Below are the code and all the weights of a small trained network. Each question names an input and a target symbol and asks about switching units off, where a switched-off unit gives its printed mean instead of its output.

import numpy as np


def w(rows, s, z=0):
    codes = np.array(rows[::2]) - 128.0
    scale = np.full(codes.shape[1], s)
    scale[-1] = z or s
    return codes * scale


def norm(h):
    return h / np.sqrt((h * h).mean(-1, keepdims=True) + 1e-5)


def f(y):
    return np.maximum(y, 0)


def softmax(a):
    e = np.exp(a - a.max(-1, keepdims=True))
    return e / e.sum(-1, keepdims=True)


def log_softmax(a):
    a = a - a.max(-1, keepdims=True)
    return a - np.log(np.exp(a).sum(-1, keepdims=True))


def net(x, mask):
    ids = ['αβγδζηθλμπφψω'.index(c) for c in x.split()]
    T = len(ids)
    res = E[ids] + P[:T]
    u = 0
    for l in range(2):
        q, k, v = (norm(res) @ M[l].T for M in (Q, K, V))
        z = softmax(np.where(np.tri(T) > 0, q @ k.T / 3**0.5, -1e9)) @ v
        res = res + np.where(mask[u], z, O[l][:, -1]) @ O[l][:, :-1]
        u += 1
        y = f(norm(res) @ A[l][:, :-1].T + A[l][:, -1])
        res = res + np.where(mask[u : u + 16], y, B[l][:, -1]) @ B[l][:, :-1]
        u += 16
    return log_softmax(norm(res)[-1] @ U[:, :-1].T + U[:, -1])


Q, K, V, O, A, B = {}, {}, {}, {}, {}, {}
E = w([
[81,105,137,163,176,74,235],'α',
[78,147,100,41,165,128,159],'β',
[206,175,133,114,140,100,192],'γ',
[121,147,54,131,147,180,98],'δ',
[151,198,143,96,16,97,127],'ζ',
[97,148,174,244,97,68,174],'η',
[130,157,125,197,30,112,140],'θ',
[51,150,122,5,134,106,123],'λ',
[184,132,115,24,83,134,111],'μ',
[56,212,172,108,113,98,143],'π',
[122,206,109,198,185,172,101],'φ',
[112,37,130,125,89,95,192],'ψ',
[118,147,44,149,122,138,181],'ω',
],0.014)
P = w([
[89,149,183,111,116,251,203],'0',
[97,142,146,129,116,206,186],'1',
[101,145,114,121,111,167,180],'2',
[104,150,100,122,111,136,174],'3',
[105,145,88,121,116,117,155],'4',
[112,146,87,122,120,95,140],'5',
[112,138,80,122,120,77,118],'6',
[115,134,83,118,128,57,98],'7',
[122,124,77,123,137,36,82],'8',
[115,135,48,120,126,17,82],'9',
],0.012)
Q[0] = w([
[193,216,59,132,111,111,83],'L0H0',
[137,54,151,204,156,213,33],'L0H0',
[61,141,1,159,86,121,141],'L0H0',
],0.0093)
K[0] = w([
[59,75,186,142,205,79,75],'L0H0',
[110,186,206,67,96,189,190],'L0H0',
[200,117,143,111,189,1,67],'L0H0',
],0.0074)
V[0] = w([
[1,68,203,119,90,96,154],'L0H0',
[209,229,190,147,230,114,181],'L0H0',
[66,218,104,201,144,201,53],'L0H0',
],0.006)
O[0] = w([
[130,70,70,123,49,113,199,254],'L0H0',
[246,226,136,90,166,58,171,228],'L0H0',
[123,200,1,203,143,172,67,115],'L0H0',
],0.0069,0.0021)
A[0] = w([
[138,74,177,138,126,216,116,55],'L0N0',
[120,151,113,175,107,77,107,59],'L0N1',
[132,12,172,163,95,167,118,2],'L0N2',
[126,96,81,127,165,140,164,78],'L0N3',
[156,114,118,67,113,155,73,182],'L0N4',
[214,87,110,171,123,153,144,76],'L0N5',
[189,127,86,162,186,179,80,66],'L0N6',
[127,131,121,112,84,193,73,154],'L0N7',
[86,92,194,131,114,140,149,56],'L0N8',
[147,111,140,189,192,91,109,59],'L0N9',
[120,177,149,153,156,184,56,105],'L0N10',
[69,108,102,122,131,100,131,52],'L0N11',
[202,63,136,125,140,107,142,111],'L0N12',
[254,121,157,153,161,104,121,26],'L0N13',
[124,123,124,197,191,166,170,47],'L0N14',
[81,108,166,210,197,98,165,48],'L0N15',
],0.0082,0.0046)
B[0] = w([
[170,84,171,182,129,228,112,133],'L0N0',
[182,187,131,153,125,137,171,247],'L0N1',
[197,238,13,196,182,123,199,154],'L0N2',
[162,122,104,179,181,97,177,220],'L0N3',
[239,102,42,150,110,207,161,230],'L0N4',
[149,143,121,87,106,81,185,144],'L0N5',
[178,84,102,72,91,158,237,187],'L0N6',
[119,97,85,200,125,204,125,216],'L0N7',
[133,157,126,199,146,101,155,179],'L0N8',
[162,174,35,48,139,104,152,152],'L0N9',
[159,138,163,144,100,22,205,197],'L0N10',
[43,179,107,147,94,130,171,255],'L0N11',
[118,104,43,113,80,182,168,222],'L0N12',
[2,106,11,154,57,182,170,205],'L0N13',
[132,223,151,149,172,54,194,189],'L0N14',
[249,170,66,176,66,121,86,221],'L0N15',
],0.005,0.0016)
Q[1] = w([
[78,146,120,68,161,128,107],'L1H0',
[160,107,246,152,144,196,44],'L1H0',
[119,75,148,163,214,157,156],'L1H0',
],0.011)
K[1] = w([
[194,98,121,196,100,118,122],'L1H0',
[124,166,159,149,158,254,242],'L1H0',
[137,201,174,117,42,218,154],'L1H0',
],0.0077)
V[1] = w([
[130,78,39,83,225,167,167],'L1H0',
[129,87,146,253,181,23,171],'L1H0',
[255,111,77,163,50,139,142],'L1H0',
],0.0091)
O[1] = w([
[29,106,152,104,250,116,98,178],'L1H0',
[155,100,120,197,176,166,209,150],'L1H0',
[174,104,217,214,122,123,50,254],'L1H0',
],0.011,0.0029)
A[1] = w([
[102,41,184,120,75,49,187,64],'L1N0',
[143,63,86,193,140,103,136,147],'L1N1',
[175,104,195,189,146,181,120,162],'L1N2',
[113,105,236,141,146,99,51,166],'L1N3',
[159,143,152,222,45,133,106,119],'L1N4',
[124,142,159,55,213,145,178,104],'L1N5',
[186,171,126,89,162,106,126,23],'L1N6',
[73,155,136,173,102,66,160,137],'L1N7',
[63,2,144,163,82,153,139,81],'L1N8',
[180,65,102,125,95,185,84,139],'L1N9',
[140,90,160,90,52,128,135,136],'L1N10',
[122,167,87,107,64,99,143,18],'L1N11',
[154,142,111,148,57,144,60,1],'L1N12',
[152,207,98,161,176,149,82,176],'L1N13',
[66,150,182,173,127,61,125,122],'L1N14',
[69,145,90,101,116,200,69,43],'L1N15',
],0.0094,0.0063)
B[1] = w([
[87,247,233,119,100,153,121,188],'L1N0',
[131,105,102,49,131,199,129,209],'L1N1',
[99,55,143,119,235,60,79,181],'L1N2',
[201,74,78,106,137,213,200,166],'L1N3',
[77,71,85,119,152,3,72,201],'L1N4',
[131,71,68,103,171,38,115,176],'L1N5',
[119,39,92,102,129,136,63,143],'L1N6',
[173,43,93,130,151,163,144,255],'L1N7',
[68,245,200,176,158,183,97,159],'L1N8',
[149,68,133,185,131,202,199,154],'L1N9',
[102,94,154,113,138,40,194,172],'L1N10',
[124,66,121,126,198,133,64,166],'L1N11',
[77,234,122,147,161,168,124,143],'L1N12',
[188,206,133,136,97,193,88,221],'L1N13',
[192,41,93,100,150,196,118,197],'L1N14',
[172,84,59,140,94,90,35,152],'L1N15',
],0.0077,0.0067)
U = w([
[102,91,174,150,164,113,217,207],'α',
[68,106,95,46,160,92,103,25],'β',
[236,171,219,61,204,53,126,146],'γ',
[152,192,112,182,167,174,61,163],'δ',
[137,128,190,127,66,51,54,128],'ζ',
[166,53,109,176,142,74,231,38],'η',
[142,65,100,233,94,85,118,47],'θ',
[83,162,99,17,74,122,122,32],'λ',
[180,34,203,83,76,193,73,51],'μ',
[146,171,67,110,17,136,193,254],'π',
[120,254,102,220,203,123,123,53],'φ',
[59,131,200,195,133,139,132,188],'ψ',
[117,124,60,156,183,191,87,142],'ω',
],0.0091,0.0051)

Each question gives the input, a string of symbols that net reads in full, and the target symbol t.
The units are the heads (3 rows each of Q, K, V and O) and the neurons (one row each of A and B). Each row of codes is followed by its name. A weight is (code - 128) times the scale printed after its matrix; where a second scale follows, it is the last column's (O, A, B and U).
mask holds one flag per unit, layer by layer, with each layer's heads first. A switched-off unit (its flag False) gives its mean, the last column of its rows in O or B, instead of its output. The means were averaged over made-up inputs and are rounded, as every weight is.
A unit's drop is (log p(t) with every unit on - log p(t) with that unit switched off) / (log p(t) with every unit on - log p(t) with every unit switched off).
The circuit of an input: a set's keep is (log p(t) with only the set's units on - log p(t) with every unit switched off) / (log p(t) with every unit on - log p(t) with every unit switched off). Starting from the 12 units with the biggest drops (on a tie, the unit counted first), units are removed one at a time, each time the one whose removal leaves the highest keep (on an exact tie, the one counted first), for as long as the keep stays at least 0.8.
circuit, biggest first: the units of the circuit, biggest drop first
most important unit: the unit with the biggest drop
top k neurons: the k neurons with the biggest drops, biggest first
top k neurons in layer l: the k neurons of layer l with the biggest drops, biggest first
drop when u is switched off: that unit's drop, to one decimal
input π γ δ, target δ: circuit, biggest first : [L1N13, L0H0]
input η μ ω π ψ π ψ π π ω, target π: circuit, biggest first : [L1H0, L1N2]
input π α π ζ π, target ζ: circuit, biggest first : [L1H0, L1N4]
input π π π, target π: circuit, biggest first : [L1H0]
input ω α α γ γ ψ ω ζ θ ζ, target θ: circuit, biggest first : [L1H0, L1N9, L1N4]
input π λ ω π π, target π: top 2 neurons in layer 1 : [L1N2, L1N4]
input α π π ω γ η β, target η: circuit, biggest first : [L1H0, L0N15]
input γ γ ψ, target γ: circuit, biggest first : [L0H0, L1N0]
input θ λ θ π ω ω ψ γ, target α: circuit, biggest first : [L0H0, L1H0]
input ζ π μ π α π γ π θ π, target θ: circuit, biggest first : [L1H0, L1N4]
input α θ α η π θ ω π ω, target π: circuit, biggest first : [L1H0, L1N2, L0N3, L1N1]
input ψ ω θ ψ ω ζ π γ π γ, target π: circuit, biggest first : [L1H0, L0N13]
input γ μ γ θ γ ζ μ, target μ: top 3 neurons : [L1N3, L1N9, L0N4]
input η β δ ζ α γ γ α, target γ: circuit, biggest first : [L0H0]
input ω π γ α γ, target α: top 2 neurons : [L0N13, L1N13]
input ζ μ α π γ φ ω γ, target δ: top 2 neurons : [L1N13, L0N13]
input γ π π ζ μ γ φ ζ π γ, target π: top 2 neurons : [L0N13, L1N2]
input π ω π β π μ π, target μ: top 2 neurons in layer 1 : [L1N14, L1N3]
input π ω φ δ γ α α γ π π, target η: top 2 neurons in layer 0 : [L0N15, L0N1]
input π γ α γ β φ π, target δ: most important unit : L0H0
input ζ γ ω ψ ζ μ, target α: top 2 neurons : [L1N10, L1N9]
input π γ π η π η ω π ψ, target π: top 2 neurons in layer 0 : [L0N2, L0N12]
input π γ π, target γ: top 2 neurons in layer 1 : [L1N11, L1N1]
input ψ π μ β α ψ π, target ψ: drop when L0H0 is switched off : 1.1
